Below is a small trained network, with its code and all its weights. Each question gives an input and a class and asks what happens when units are switched off, that is, made to give their printed mean instead of their output.

import numpy as np


def w(rows, s, z=0):
    codes = np.array(rows[::2]) - 128.0
    scale = np.full(codes.shape[1], s)
    scale[-1] = z or s
    return codes * scale


def f(y):
    return y / 2 * (1 + np.tanh(0.7978845608 * (y + 0.044715 * y**3)))


def log_softmax(a):
    a = a - a.max(-1, keepdims=True)
    return a - np.log(np.exp(a).sum(-1, keepdims=True))


def net(x, mask):
    res = np.array(x, float).reshape(1, 5) / 4 @ E
    y = f(res @ A[0][:, :-1].T + A[0][:, -1])
    res = res + np.where(mask, y, B[0][:, -1]) @ B[0][:, :-1]
    return log_softmax(res[-1] @ U[:, :-1].T + U[:, -1])


A, B = {}, {}
E = w([
[128,135,139,123,129,125,139],'x0',
[70,167,175,94,244,11,158],'x1',
[64,155,159,129,19,1,78],'x2',
[176,57,202,165,122,26,193],'x3',
[110,118,27,179,113,154,121],'x4',
],0.0087)
A[0] = w([
[117,78,161,140,219,211,205,109],'N0',
[61,106,79,153,155,113,162,39],'N1',
[41,222,96,70,153,172,18,152],'N2',
[63,95,107,117,69,75,60,50],'N3',
[198,137,178,32,149,185,156,118],'N4',
[183,29,138,182,165,32,202,169],'N5',
[65,175,106,32,143,189,77,58],'N6',
[116,155,36,100,204,22,109,139],'N7',
[139,144,163,103,197,138,149,6],'N8',
[98,206,146,46,175,42,41,210],'N9',
[91,112,210,89,69,115,65,48],'N10',
[56,199,118,50,104,181,160,3],'N11',
[91,184,152,171,25,8,32,141],'N12',
[182,127,73,158,14,234,151,234],'N13',
[76,180,113,57,109,204,69,113],'N14',
[215,128,86,146,160,170,186,43],'N15',
[59,170,122,161,254,88,131,168],'N16',
[144,235,149,94,190,195,44,156],'N17',
[128,54,211,75,149,118,152,13],'N18',
[207,100,140,112,34,137,133,114],'N19',
[78,124,88,147,210,66,164,134],'N20',
],0.0078,0.0038)
B[0] = w([
[2,88,66,113,204,117,227,194],'N0',
[97,236,151,92,84,126,189,130],'N1',
[157,97,112,205,105,156,216,215],'N2',
[54,129,77,199,187,57,180,170],'N3',
[46,171,55,146,104,51,184,168],'N4',
[180,54,146,199,88,196,134,208],'N5',
[223,72,110,252,71,158,168,178],'N6',
[98,145,151,78,85,238,164,180],'N7',
[119,147,92,122,118,113,156,144],'N8',
[135,39,95,94,33,100,200,217],'N9',
[28,208,52,142,169,85,143,164],'N10',
[189,84,58,214,147,146,153,150],'N11',
[93,69,62,150,185,115,197,237],'N12',
[54,179,171,63,71,89,192,254],'N13',
[172,56,95,135,95,163,188,191],'N14',
[55,105,120,175,152,42,120,171],'N15',
[175,184,135,76,59,214,171,200],'N16',
[115,51,112,166,53,95,203,189],'N17',
[153,174,100,229,137,29,183,155],'N18',
[105,168,225,129,68,105,124,173],'N19',
[122,144,96,79,28,188,163,175],'N20',
],0.0066,0.012)
U = w([
[51,149,80,133,181,94,146,100],'0',
[176,65,187,210,90,160,114,114],'1',
[102,197,167,56,46,134,141,186],'2',
[96,109,150,106,101,136,127,252],'3',
[119,166,139,119,95,105,148,187],'4',
[181,75,122,88,175,106,18,73],'5',
[140,198,165,143,162,186,2,4],'6',
],0.0086,0.004)

Each question gives the input, the list of numbers given to net, and the class t.
The units are the neurons (one row each of A and B). Each row of codes is followed by its name. A weight is (code - 128) times the scale printed after its matrix; where a second scale follows, it is the last column's (A, B and U).
mask holds one flag per neuron, in row order. A switched-off neuron (its flag False) gives its mean, the last column of its row in B, instead of its output. The means were averaged over made-up inputs and are rounded, as every weight is.
A unit's drop is (log p(t) with every unit on - log p(t) with that unit switched off) / (log p(t) with every unit on - log p(t) with every unit switched off).
The circuit of an input: a set's keep is (log p(t) with only the set's units on - log p(t) with every unit switched off) / (log p(t) with every unit on - log p(t) with every unit switched off). Starting from the 12 units with the biggest drops (on a tie, the unit counted first), units are removed one at a time, each time the one whose removal leaves the highest keep (on an exact tie, the one counted first), for as long as the keep stays at least 0.8.
units of the circuit, in order: the units of the circuit, biggest drop first
most important unit: the unit with the biggest drop
k most important neurons: the k neurons with the biggest drops, biggest first
drop when u is switched off: that unit's drop, to one decimal
input [-5,-4,1,-7,-3], class 1: most important unit	N6
input [-5,7,1,4,-2], class 2: units of the circuit, in order	(N16; N20)
input [1,-4,-5,1,-5], class 0: units of the circuit, in order	(N0; N4)
input [-7,3,-5,-7,-7], class 1: units of the circuit, in order	(N6; N13)
input [3,-8,8,-1,3], class 0: units of the circuit, in order	(N12; N3)
input [-1,7,-4,3,-6], class 2: units of the circuit, in order	(N16; N20)
input [-2,-4,7,-7,0], class 0: 3 most important neurons	(N3; N12; N10)
input [-3,7,2,6,0], class 2: 3 most important neurons	(N20; N16; N7)
input [8,-4,8,2,2], class 0: units of the circuit, in order	(N12; N3)
input [3,0,-6,5,-5], class 0: 2 most important neurons	(N0; N4)
input [4,3,4,8,6], class 1: 2 most important neurons	(N5; N13)
input [-5,0,7,6,6], class 0: 2 most important neurons	(N12; N3)
input [-2,0,4,6,-3], class 1: 2 most important neurons	(N5; N13)
input [-5,-7,1,-8,-5], class 1: units of the circuit, in order	(N6)
input [-7,8,5,8,1], class 1: 3 most important neurons	(N5; N13; N0)
input [-1,0,-6,5,-2], class 0: 2 most important neurons	(N0; N4)
input [7,-7,2,4,4], class 2: drop when N13 is switched off	0.4
input [5,1,-8,8,-5], class 0: drop when N0 is switched off	1.0
input [-3,7,0,0,7], class 2: drop when N6 is switched off	0.0
input [1,1,3,8,-1], class 1: most important unit	N5
